Each row is followed by its class.
-3 5 -3 8 -12 0 9 -6 -20 8 6 31 23 4 4 14 -9 12 -13 -8 15 37 7 -3 -10 -17 -40 -39 -5 -5 7 -6 8 4 -5 -18 -19 3 2 1 -11 9 -6 -1 7 -8 8 3 -7 -14 -30 -13 -11 16 -19 5 4 -> (53)
0 -2 0 -4 -13 0 0 0 -7 -4 4 0 7 11 10 -12 -15 8 -3 -8 2 3 -7 -16 -3 14 18 -9 0 7 -5 -10 8 -1 -11 7 -6 7 -11 5 -8 3 1 7 10 14 -4 9 -4 4 6 3 1 -8 3 -12 0 -> (53)
9 8 -5 9 -17 4 16 -7 -18 2 0 47 12 -15 -13 18 -8 10 -21 -7 29 50 -5 -5 -12 -12 -66 -45 -2 -2 8 -12 16 -5 10 -27 -21 -3 5 -2 -10 4 -3 -2 -6 -17 17 3 1 -23 -35 -18 -18 17 -29 5 2 -> (48)
2 -5 2 -23 6 -3 -5 -25 13 -14 3 -30 2 19 5 -28 1 -6 8 9 -13 -30 -19 12 11 8 62 22 -4 14 -18 -8 -11 -4 -20 27 14 2 -6 7 -2 0 10 12 10 1 -17 3 -4 19 33 20 24 -28 29 -2 2 -> (53)
6 1 -5 -4 -7 1 7 -7 -4 -11 -1 10 10 11 -6 -3 -15 11 -4 -2 1 1 -5 2 2 -10 5 -13 0 -1 -10 -6 -4 -1 -22 1 1 -1 -4 5 -9 3 6 7 0 -2 -8 6 3 10 6 -6 -1 -6 4 1 1 -> (52)
2 -4 3 4 -1 4 -7 -9 -5 8 -1 -21 -7 13 -3 -4 -12 10 5 -5 -15 -8 4 -6 10 -3 20 11 -3 0 -5 14 -4 11 -10 -11 10 4 0 5 21 9 9 4 0 12 1 -6 1 13 6 -12 -5 6 8 4 -1 -> (51)
8 11 -3 0 -9 -6 7 -6 -1 -7 1 12 -19 10 0 -6 -10 9 -5 -1 0 13 -5 1 -4 -2 -4 -16 20 -2 -4 -14 -1 -5 -8 2 -6 2 -1 1 -12 1 1 7 11 -4 -6 -7 -4 -2 -12 -2 0 -7 -4 -1 -4 -> (51)
-9 -12 21 13 17 -14 -26 14 26 -16 -6 -36 -6 12 46 2 -1 -4 40 -8 -33 -26 19 -9 -2 8 66 52 3 -5 2 20 -14 39 6 39 -4 21 -9 11 11 -1 -17 3 10 16 -1 4 5 0 18 21 30 -3 11 -9 4 -> (50)
-3 -1 4 2 -5 0 -3 2 1 5 3 6 10 4 9 -4 -10 1 10 -5 -2 3 -2 -1 -2 -1 7 0 6 -14 2 -5 2 7 -6 8 -5 3 -5 7 -8 -3 1 4 12 -3 0 1 2 -7 -2 3 3 -1 -5 -1 1 -> (52)
-3 1 -1 -7 -5 -5 -4 9 15 -9 2 -20 5 13 5 -22 4 -7 8 7 -13 -33 -24 4 14 6 58 16 0 8 -5 -10 -10 -1 -13 32 10 -6 -7 2 -4 -4 4 10 6 6 -19 0 3 20 30 18 22 -25 22 1 1 -> (53)
8 0 -14 6 -9 5 -2 -7 -6 2 -2 -2 0 16 -7 -4 -16 15 -8 -7 -7 3 -2 -1 2 -6 17 -8 0 5 -9 1 -2 0 -16 -2 3 4 -2 9 -9 3 3 7 6 7 -9 0 -2 15 5 -6 -5 -1 2 2 2 -> (51)
-8 0 12 20 -12 4 -4 15 -11 9 -6 14 2 3 21 22 -13 7 10 -23 -1 17 20 -17 -10 -13 -7 -7 -1 -1 7 7 0 19 5 -11 -18 13 -10 9 -6 4 -10 -8 8 2 10 -3 9 -11 -27 -5 -12 20 -17 -9 -3 -> (49)
-2 -4 7 21 -4 1 -14 -9 -11 20 -8 24 -2 -6 26 22 -3 6 9 -18 -2 19 18 -29 -12 -6 -14 -4 1 -8 12 5 1 22 6 -16 -18 4 2 13 6 -4 -12 -8 7 4 16 -9 13 -17 -28 -5 -18 15 -20 -3 -1 -> (49)
9 6 -9 -9 -8 4 6 -2 -4 0 -7 0 5 3 -14 -4 -9 7 -9 2 2 -3 -6 5 5 1 -4 -9 0 14 -3 -8 -10 -12 -11 2 7 -4 2 -3 0 1 6 6 2 -2 -14 -4 5 8 10 0 5 -8 3 4 0 -> (50)
0 -8 -2 24 -6 -4 -1 -5 11 2 3 4 -1 -1 5 2 0 5 -2 -4 -4 1 -2 1 1 1 9 0 2 -3 -1 -5 -11 2 -3 5 -2 8 -8 5 -6 4 -3 2 2 -1 -3 -16 1 -2 -3 4 4 -5 2 -2 -2 -> (48)
